Below is a small trained network, with its code and all its weights. Each question gives an input and a target symbol and asks what happens when units are switched off, that is, made to give their printed mean instead of their output.

import numpy as np


def w(rows, s, z=0):
    codes = np.array(rows[::2]) - 128.0
    scale = np.full(codes.shape[1], s)
    scale[-1] = z or s
    return codes * scale


def f(y):
    return np.maximum(y, 0)


def softmax(a):
    e = np.exp(a - a.max(-1, keepdims=True))
    return e / e.sum(-1, keepdims=True)


def log_softmax(a):
    a = a - a.max(-1, keepdims=True)
    return a - np.log(np.exp(a).sum(-1, keepdims=True))


def net(x, mask):
    ids = ['δηξπστφω'.index(c) for c in x.split()]
    T = len(ids)
    res = E[ids] + P[:T]
    r = res
    for j in range(3):
        rows = slice(2 * j, 2 * j + 2)
        q, k, v = (r @ M[0][rows].T for M in (Q, K, V))
        z = softmax(np.where(np.tri(T) > 0, q @ k.T / 2**0.5, -1e9)) @ v
        o = O[0][rows]
        res = res + np.where(mask[j], z, o[:, -1]) @ o[:, :-1]
    y = f(res @ A[0][:, :-1].T + A[0][:, -1])
    res = res + np.where(mask[3:15], y, B[0][:, -1]) @ B[0][:, :-1]
    return log_softmax(res[-1] @ U[:, :-1].T + U[:, -1])


Q, K, V, O, A, B = {}, {}, {}, {}, {}, {}
E = w([
[76,49,105],'δ',
[73,99,83],'η',
[120,186,204],'ξ',
[139,162,140],'π',
[120,121,160],'σ',
[144,109,83],'τ',
[100,126,218],'φ',
[196,2,117],'ω',
],0.023)
P = w([
[46,79,50],'0',
[241,132,240],'1',
[26,63,47],'2',
[254,102,219],'3',
[26,75,42],'4',
[254,98,219],'5',
[34,68,46],'6',
[249,109,211],'7',
[29,71,44],'8',
[250,109,216],'9',
[33,71,55],'10',
[251,119,213],'11',
[37,71,47],'12',
[250,113,211],'13',
],0.0057)
Q[0] = w([
[201,84,110],'h1',
[93,121,116],'h1',
[100,110,108],'h2',
[97,160,205],'h2',
[2,41,185],'h3',
[176,117,161],'h3',
],0.017)
K[0] = w([
[173,144,98],'h1',
[78,160,151],'h1',
[126,91,85],'h2',
[88,123,177],'h2',
[190,255,251],'h3',
[146,123,149],'h3',
],0.014)
V[0] = w([
[255,114,116],'h1',
[95,179,174],'h1',
[157,36,110],'h2',
[238,155,68],'h2',
[146,82,118],'h3',
[120,112,112],'h3',
],0.006)
O[0] = w([
[255,106,93,83],'h1',
[65,95,63,81],'h1',
[30,59,94,254],'h2',
[143,112,38,51],'h2',
[181,132,117,127],'h3',
[162,118,98,113],'h3',
],0.0044,0.0043)
A[0] = w([
[62,77,126,120],'n1',
[128,163,57,185],'n2',
[135,151,199,254],'n3',
[97,112,193,91],'n4',
[150,158,177,141],'n5',
[164,136,245,85],'n6',
[104,49,166,137],'n7',
[180,94,75,53],'n8',
[119,120,146,184],'n9',
[108,146,144,102],'n10',
[200,41,145,190],'n11',
[35,137,148,123],'n12',
],0.013,0.0074)
B[0] = w([
[193,125,47,246],'n1',
[39,111,136,154],'n2',
[181,1,177,209],'n3',
[124,177,157,170],'n4',
[128,112,45,164],'n5',
[88,221,74,192],'n6',
[176,120,163,243],'n7',
[244,83,136,156],'n8',
[89,116,185,180],'n9',
[103,152,106,137],'n10',
[35,182,102,227],'n11',
[121,206,180,227],'n12',
],0.017,0.012)
U = w([
[254,187,109,61],'δ',
[76,226,75,123],'η',
[83,164,165,133],'ξ',
[74,47,160,221],'π',
[219,64,170,154],'σ',
[57,71,93,148],'τ',
[186,181,169,1],'φ',
[196,57,91,152],'ω',
],0.0091,0.0052)

Each question gives the input, a string of symbols that net reads in full, and the target symbol t.
The units are the heads (2 rows each of Q, K, V and O) and the neurons (one row each of A and B). Each row of codes is followed by its name. A weight is (code - 128) times the scale printed after its matrix; where a second scale follows, it is the last column's (O, A, B and U).
mask holds one flag per unit, heads first, then neurons. A switched-off unit (its flag False) gives its mean, the last column of its rows in O or B, instead of its output. The means were averaged over made-up inputs and are rounded, as every weight is.
A unit's drop is (log p(t) with every unit on - log p(t) with that unit switched off) / (log p(t) with every unit on - log p(t) with every unit switched off).
The circuit of an input: a set's keep is (log p(t) with only the set's units on - log p(t) with every unit switched off) / (log p(t) with every unit on - log p(t) with every unit switched off). Starting from the 12 units with the biggest drops (on a tie, the unit counted first), units are removed one at a time, each time the one whose removal leaves the highest keep (on an exact tie, the one counted first), for as long as the keep stays at least 0.8.
units of the circuit, in order: the units of the circuit, biggest drop first
top k neurons: the k neurons with the biggest drops, biggest first
which heads matter: for each layer, one digit per head in row order, 1 if its drop is at least 0.15 and else 0, layers parted by /
drop when u is switched off: that unit's drop, to one decimal
input η φ η σ η η δ η η η τ, target τ: units of the circuit, in order : n12, n2
input δ η ξ ω ξ η σ ω τ σ, target η: which heads matter : 110
input σ σ ω ω φ η σ π η η ω ω η π, target η: top 3 neurons : n6, n7, n11
input ω η ξ π δ ξ σ ω η τ, target η: units of the circuit, in order : n11
input π ω η φ, target η: top 4 neurons : n6, n5, n4, n11
input τ ξ σ ω δ π, target η: top 2 neurons : n6, n11
input φ π π ω σ δ, target η: top 2 neurons : n3, n11
input π δ π δ ω δ τ η σ η ξ ω φ, target φ: which heads matter : 000
input η δ ξ η ω ξ, target η: top 3 neurons : n6, n7, n5
input η η η η δ π ξ η ξ δ η δ η τ, target τ: top 3 neurons : n12, n11, n7
input π ω σ δ τ δ ω η ξ η ω φ, target η: top 4 neurons : n6, n5, n4, n8
input ω η δ ω φ ξ, target η: drop when h2 is switched off : 0.3
input η σ η π π η η δ π σ, target π: drop when n12 is switched off : 0.4
input ω ξ η η η η ω η η η δ ω δ ω, target η: drop when n3 is switched off : 0.3
